Below are the code and all the weights of a small trained network. Each question names an input and a class and asks about switching units off, where a switched-off unit gives its printed mean instead of its output.

import numpy as np


def w(rows, s, z=0):
    codes = np.array(rows[::2]) - 128.0
    scale = np.full(codes.shape[1], s)
    scale[-1] = z or s
    return codes * scale


def f(y):
    return np.maximum(y, 0)


def log_softmax(a):
    a = a - a.max(-1, keepdims=True)
    return a - np.log(np.exp(a).sum(-1, keepdims=True))


def net(x, mask):
    res = np.array(x, float).reshape(1, 3) / 4 @ E
    y = f(res @ A[0][:, :-1].T + A[0][:, -1])
    res = res + np.where(mask, y, B[0][:, -1]) @ B[0][:, :-1]
    return log_softmax(res[-1] @ U[:, :-1].T + U[:, -1])


A, B = {}, {}
E = w([
[101,121,160,157,167,181,51,194,248],'x0',
[190,202,12,126,111,250,131,105,174],'x1',
[242,91,164,207,165,136,138,52,175],'x2',
],0.012)
A[0] = w([
[95,193,38,116,133,163,119,138,181,182],'neuron 1',
[69,134,143,26,4,123,151,140,107,175],'neuron 2',
[79,127,204,137,181,132,85,153,123,141],'neuron 3',
[171,93,145,109,156,118,136,107,50,131],'neuron 4',
[94,127,184,194,209,75,188,50,99,168],'neuron 5',
[90,92,136,100,143,90,63,137,98,179],'neuron 6',
[161,124,197,219,187,147,80,131,231,30],'neuron 7',
[104,102,159,164,148,28,130,155,129,254],'neuron 8',
[110,202,93,31,44,103,145,143,39,217],'neuron 9',
[78,158,135,121,91,141,70,206,160,125],'neuron 10',
[211,117,134,185,80,168,163,49,75,125],'neuron 11',
[194,133,168,198,106,89,145,82,118,133],'neuron 12',
[99,151,96,142,192,132,75,239,122,123],'neuron 13',
],0.011,0.0054)
B[0] = w([
[147,98,112,71,120,229,125,195,113,228],'neuron 1',
[152,121,167,140,71,84,171,130,106,220],'neuron 2',
[88,126,159,216,98,130,134,146,157,190],'neuron 3',
[104,163,125,96,155,138,98,77,126,183],'neuron 4',
[93,148,165,138,177,145,137,73,130,219],'neuron 5',
[82,109,180,197,97,75,150,113,99,187],'neuron 6',
[180,193,210,74,70,69,223,136,167,248],'neuron 7',
[66,134,245,169,127,108,126,44,72,229],'neuron 8',
[170,175,126,103,101,115,190,139,125,251],'neuron 9',
[97,46,139,161,144,184,75,130,90,190],'neuron 10',
[115,147,25,173,127,180,107,102,172,213],'neuron 11',
[100,176,88,128,157,166,95,106,132,200],'neuron 12',
[93,68,127,137,135,147,85,139,108,185],'neuron 13',
],0.012,0.017)
U = w([
[121,165,195,132,59,58,196,93,115,246],'0',
[220,195,114,43,105,133,214,210,142,221],'1',
[70,164,155,115,254,144,83,42,82,49],'2',
[156,104,11,209,103,153,92,88,171,98],'3',
[64,24,165,195,101,108,77,144,111,2],'4',
[112,32,117,84,116,177,44,202,116,48],'5',
],0.0099,0.002)

Each question gives the input, the list of numbers given to net, and the class t.
The units are the neurons (one row each of A and B). Each row of codes is followed by its name. A weight is (code - 128) times the scale printed after its matrix; where a second scale follows, it is the last column's (A, B and U).
mask holds one flag per neuron, in row order. A switched-off neuron (its flag False) gives its mean, the last column of its row in B, instead of its output. The means were averaged over made-up inputs and are rounded, as every weight is.
A unit's drop is (log p(t) with every unit on - log p(t) with that unit switched off) / (log p(t) with every unit on - log p(t) with every unit switched off).
The circuit of an input: a set's keep is (log p(t) with only the set's units on - log p(t) with every unit switched off) / (log p(t) with every unit on - log p(t) with every unit switched off). Starting from the 12 units with the biggest drops (on a tie, the unit counted first), units are removed one at a time, each time the one whose removal leaves the highest keep (on an exact tie, the one counted first), for as long as the keep stays at least 0.8.
circuit, biggest first: the units of the circuit, biggest drop first
unit that matters most: the unit with the biggest drop
k most important neurons: the k neurons with the biggest drops, biggest first
drop when u is switched off: that unit's drop, to one decimal
input [-3,6,1], class 3: circuit, biggest first : [neuron 11]
input [2,0,0], class 4: circuit, biggest first : [neuron 9; neuron 7]
input [-2,1,3], class 3: 2 most important neurons : [neuron 8; neuron 11]
input [0,4,1], class 3: 2 most important neurons : [neuron 7; neuron 9]
input [0,8,8], class 3: 2 most important neurons : [neuron 11; neuron 9]
input [1,-8,0], class 4: 3 most important neurons : [neuron 7; neuron 9; neuron 3]
input [0,6,1], class 3: 3 most important neurons : [neuron 7; neuron 9; neuron 11]
input [-8,-7,1], class 2: 2 most important neurons : [neuron 7; neuron 5]
input [3,-3,0], class 4: 2 most important neurons : [neuron 9; neuron 2]
input [0,-8,5], class 2: 2 most important neurons : [neuron 5; neuron 12]
input [1,0,-5], class 4: 2 most important neurons : [neuron 7; neuron 10]
input [1,6,6], class 1: 2 most important neurons : [neuron 7; neuron 10]
input [-8,0,2], class 2: 3 most important neurons : [neuron 4; neuron 5; neuron 7]
input [4,1,-2], class 5: unit that matters most : neuron 8
input [0,3,3], class 3: drop when neuron 11 is switched off : 0.2
input [-5,8,-1], class 1: drop when neuron 9 is switched off : 0.1
input [-8,-7,5], class 2: drop when neuron 5 is switched off : 0.0
